Below is a small trained network, with its code and all its weights. Each question gives an input and a target symbol and asks what happens when units are switched off, that is, made to give their printed mean instead of their output.

import numpy as np


def w(rows, s, z=0):
    codes = np.array(rows[::2]) - 128.0
    scale = np.full(codes.shape[1], s)
    scale[-1] = z or s
    return codes * scale


def norm(h):
    return h / np.sqrt((h * h).mean(-1, keepdims=True) + 1e-5)


def f(y):
    return np.maximum(y, 0)


def softmax(a):
    e = np.exp(a - a.max(-1, keepdims=True))
    return e / e.sum(-1, keepdims=True)


def log_softmax(a):
    a = a - a.max(-1, keepdims=True)
    return a - np.log(np.exp(a).sum(-1, keepdims=True))


def net(x, mask):
    ids = ['αβγησφω'.index(c) for c in x.split()]
    T = len(ids)
    res = E[ids] + P[:T]
    r = norm(res)
    for j in range(3):
        rows = slice(2 * j, 2 * j + 2)
        q, k, v = (r @ M[0][rows].T for M in (Q, K, V))
        z = softmax(np.where(np.tri(T) > 0, q @ k.T / 2**0.5, -1e9)) @ v
        o = O[0][rows]
        res = res + np.where(mask[j], z, o[:, -1]) @ o[:, :-1]
    y = f(norm(res) @ A[0][:, :-1].T + A[0][:, -1])
    res = res + np.where(mask[3:15], y, B[0][:, -1]) @ B[0][:, :-1]
    return log_softmax(norm(res)[-1] @ U[:, :-1].T + U[:, -1])


Q, K, V, O, A, B = {}, {}, {}, {}, {}, {}
E = w([
[105,161,74],'α',
[154,129,183],'β',
[124,105,222],'γ',
[6,118,69],'η',
[190,150,48],'σ',
[133,138,148],'φ',
[81,147,134],'ω',
],0.018)
P = w([
[146,125,236],'0',
[140,79,90],'1',
[115,188,156],'2',
[139,59,106],'3',
[93,206,115],'4',
[134,55,114],'5',
[87,215,93],'6',
[139,48,116],'7',
[98,255,51],'8',
[132,48,118],'9',
],0.0081)
Q[0] = w([
[29,89,83],'H0',
[111,90,119],'H0',
[135,236,151],'H1',
[50,254,176],'H1',
[44,148,144],'H2',
[19,139,35],'H2',
],0.0074)
K[0] = w([
[67,197,96],'H0',
[232,58,91],'H0',
[185,196,253],'H1',
[160,23,95],'H1',
[16,139,103],'H2',
[175,126,185],'H2',
],0.0059)
V[0] = w([
[179,57,140],'H0',
[113,120,127],'H0',
[2,131,121],'H1',
[97,181,157],'H1',
[173,79,170],'H2',
[122,165,86],'H2',
],0.0094)
O[0] = w([
[167,170,91,56],'H0',
[19,145,100,143],'H0',
[79,86,94,254],'H1',
[172,164,191,157],'H1',
[38,55,73,78],'H2',
[32,116,1,141],'H2',
],0.0068,0.004)
A[0] = w([
[27,109,113,145],'N0',
[199,157,190,174],'N1',
[166,121,185,90],'N2',
[69,177,115,109],'N3',
[114,93,128,138],'N4',
[91,75,96,129],'N5',
[252,135,85,42],'N6',
[192,172,85,164],'N7',
[74,70,67,166],'N8',
[143,68,98,255],'N9',
[161,148,33,131],'N10',
[111,126,155,124],'N11',
],0.012,0.0032)
B[0] = w([
[210,146,143,255],'N0',
[91,177,107,181],'N1',
[137,191,72,160],'N2',
[154,122,215,201],'N3',
[100,2,121,158],'N4',
[146,177,76,197],'N5',
[88,82,149,177],'N6',
[54,189,187,179],'N7',
[219,199,147,243],'N8',
[160,10,53,197],'N9',
[156,79,180,193],'N10',
[163,135,143,148],'N11',
],0.0071,0.0077)
U = w([
[163,167,214,186],'α',
[98,204,102,163],'β',
[150,6,189,142],'γ',
[174,44,48,204],'η',
[121,76,122,1],'σ',
[63,77,127,59],'φ',
[239,79,153,29],'ω',
],0.012,0.0035)

Each question gives the input, a string of symbols that net reads in full, and the target symbol t.
The units are the heads (2 rows each of Q, K, V and O) and the neurons (one row each of A and B). Each row of codes is followed by its name. A weight is (code - 128) times the scale printed after its matrix; where a second scale follows, it is the last column's (O, A, B and U).
mask holds one flag per unit, heads first, then neurons. A switched-off unit (its flag False) gives its mean, the last column of its rows in O or B, instead of its output. The means were averaged over made-up inputs and are rounded, as every weight is.
A unit's drop is (log p(t) with every unit on - log p(t) with that unit switched off) / (log p(t) with every unit on - log p(t) with every unit switched off).
The circuit of an input: a set's keep is (log p(t) with only the set's units on - log p(t) with every unit switched off) / (log p(t) with every unit on - log p(t) with every unit switched off). Starting from the 12 units with the biggest drops (on a tie, the unit counted first), units are removed one at a time, each time the one whose removal leaves the highest keep (on an exact tie, the one counted first), for as long as the keep stays at least 0.8.
units of the circuit, in order: the units of the circuit, biggest drop first
unit that matters most: the unit with the biggest drop
k most important neurons: the k neurons with the biggest drops, biggest first
which heads matter: for each layer, one digit per head in row order, 1 if its drop is at least 0.15 and else 0, layers parted by /
drop when u is switched off: that unit's drop, to one decimal
input γ η β η β η β, target β: unit that matters most -> N1
input σ β β η η α η η η φ, target η: units of the circuit, in order -> N9, N3, N10
input η σ η β α, target α: units of the circuit, in order -> N3, N10, N5
input η σ η β σ σ ω ω α, target α: units of the circuit, in order -> N3, N10, N9
input ω η β γ η φ σ, target α: units of the circuit, in order -> N7, N10, N5
input γ η β σ φ η β σ γ, target β: which heads matter -> 010
input σ η σ, target β: units of the circuit, in order -> N7, N0
input α σ η, target α: which heads matter -> 000
input φ η η γ β β, target η: which heads matter -> 100
input η φ η η σ β, target η: 2 most important neurons -> N2, N3
input γ β γ α φ σ, target γ: 2 most important neurons -> N10, N6
input ω β ω β γ φ σ, target α: 4 most important neurons -> N7, N10, N5, N2
input σ γ β β η, target α: which heads matter -> 010
input β η η γ η η β σ β ω, target ω: unit that matters most -> N8
input σ β η η β η β, target β: drop when N1 is switched off -> 0.2
input φ α φ, target β: drop when N8 is switched off -> 0.1
input γ α σ σ σ η σ φ, target η: drop when H1 is switched off -> 0.0
input φ η φ, target β: drop when N1 is switched off -> 0.3
